Below are the code and all the weights of a small trained network. Each question names an input and a class and asks about switching units off, where a switched-off unit gives its printed mean instead of its output.

import numpy as np


def w(rows, s, z=0):
    codes = np.array(rows[::2]) - 128.0
    scale = np.full(codes.shape[1], s)
    scale[-1] = z or s
    return codes * scale


def norm(h):
    return h / np.sqrt((h * h).mean(-1, keepdims=True) + 1e-5)


def f(y):
    return np.maximum(y, 0)


def log_softmax(a):
    a = a - a.max(-1, keepdims=True)
    return a - np.log(np.exp(a).sum(-1, keepdims=True))


def net(x, mask):
    res = np.array(x, float).reshape(1, 6) / 4 @ E
    u = 0
    for l in range(4):
        y = f(norm(res) @ A[l][:, :-1].T + A[l][:, -1])
        res = res + np.where(mask[u : u + 6], y, B[l][:, -1]) @ B[l][:, :-1]
        u += 6
    return log_softmax(norm(res)[-1] @ U[:, :-1].T + U[:, -1])


A, B = {}, {}
E = w([
[130,147,120],'x0',
[134,81,31],'x1',
[213,124,151],'x2',
[1,180,98],'x3',
[73,10,74],'x4',
[121,229,55],'x5',
],0.0054)
A[0] = w([
[67,131,140,105],'0.n0',
[133,84,88,250],'0.n1',
[111,200,164,192],'0.n2',
[142,124,136,21],'0.n3',
[101,249,108,246],'0.n4',
[114,112,152,37],'0.n5',
],0.014,0.0021)
B[0] = w([
[145,112,106,174],'0.n0',
[50,186,90,200],'0.n1',
[92,102,22,208],'0.n2',
[158,124,129,131],'0.n3',
[99,104,1,253],'0.n4',
[144,148,191,139],'0.n5',
],0.0057,0.0073)
A[1] = w([
[209,172,199,116],'1.n0',
[61,225,79,251],'1.n1',
[119,117,70,59],'1.n2',
[49,98,78,241],'1.n3',
[111,43,139,116],'1.n4',
[80,254,163,161],'1.n5',
],0.0089,0.0028)
B[1] = w([
[71,76,94,155],'1.n0',
[63,63,88,242],'1.n1',
[121,126,136,175],'1.n2',
[3,179,10,254],'1.n3',
[48,154,195,162],'1.n4',
[43,133,46,149],'1.n5',
],0.0067,0.0081)
A[2] = w([
[65,166,210,190],'2.n0',
[249,127,77,11],'2.n1',
[136,159,175,6],'2.n2',
[152,164,68,224],'2.n3',
[107,164,211,174],'2.n4',
[106,89,97,59],'2.n5',
],0.012,0.0022)
B[2] = w([
[40,138,84,171],'2.n0',
[203,141,120,168],'2.n1',
[109,128,135,130],'2.n2',
[185,1,44,254],'2.n3',
[45,101,161,150],'2.n4',
[119,174,29,223],'2.n5',
],0.006,0.0052)
A[3] = w([
[97,164,152,104],'3.n0',
[138,130,228,73],'3.n1',
[108,125,99,66],'3.n2',
[220,121,254,127],'3.n3',
[143,89,228,3],'3.n4',
[130,124,41,171],'3.n5',
],0.0091,0.0031)
B[3] = w([
[136,101,118,133],'3.n0',
[117,90,180,137],'3.n1',
[161,152,120,161],'3.n2',
[148,132,154,145],'3.n3',
[45,137,181,139],'3.n4',
[126,2,159,255],'3.n5',
],0.0079,0.0077)
U = w([
[122,97,249,123],'0',
[208,178,170,2],'1',
[42,74,40,204],'2',
],0.014,0.0051)

Each question gives the input, the list of numbers given to net, and the class t.
The units are the neurons (one row each of A and B). Each row of codes is followed by its name. A weight is (code - 128) times the scale printed after its matrix; where a second scale follows, it is the last column's (A, B and U).
mask holds one flag per neuron, layer by layer. A switched-off neuron (its flag False) gives its mean, the last column of its row in B, instead of its output. The means were averaged over made-up inputs and are rounded, as every weight is.
A unit's drop is (log p(t) with every unit on - log p(t) with that unit switched off) / (log p(t) with every unit on - log p(t) with every unit switched off).
The circuit of an input: a set's keep is (log p(t) with only the set's units on - log p(t) with every unit switched off) / (log p(t) with every unit on - log p(t) with every unit switched off). Starting from the 12 units with the biggest drops (on a tie, the unit counted first), units are removed one at a time, each time the one whose removal leaves the highest keep (on an exact tie, the one counted first), for as long as the keep stays at least 0.8.
circuit, biggest first: the units of the circuit, biggest drop first
top k neurons: the k neurons with the biggest drops, biggest first
k most important neurons of layer l: the k neurons of layer l with the biggest drops, biggest first
drop when u is switched off: that unit's drop, to one decimal
input [-7,-5,-4,-3,0,-7], class 0: circuit, biggest first -> [1.n3, 0.n4, 0.n2]
input [3,0,-5,-8,-2,-3], class 0: top neuron -> [1.n3]
input [-6,7,0,-8,-5,1], class 1: circuit, biggest first -> [1.n3, 1.n1, 2.n1, 0.n4]
input [7,-3,-3,-3,2,-8], class 0: circuit, biggest first -> [0.n4, 1.n3, 0.n2, 1.n1]
input [4,8,7,-8,-3,-1], class 1: 2 most important neurons of layer 1 -> [1.n3, 1.n1]
input [-5,-7,8,-8,3,5], class 0: circuit, biggest first -> [1.n3, 0.n4]
input [1,1,0,-1,-1,-5], class 0: top 2 neurons -> [0.n4, 1.n3]
input [3,-7,4,-2,-3,-5], class 0: top 2 neurons -> [1.n3, 0.n1]
input [1,-3,4,-8,-3,1], class 1: drop when 1.n3 is switched off -> 0.2
input [-4,-2,5,-8,5,-3], class 0: drop when 1.n3 is switched off -> 0.6
input [-6,-4,-2,-7,-8,-6], class 0: drop when 3.n4 is switched off -> 0.0
input [1,6,6,-8,-4,-2], class 1: 2 most important neurons of layer 1 -> [1.n3, 1.n1]
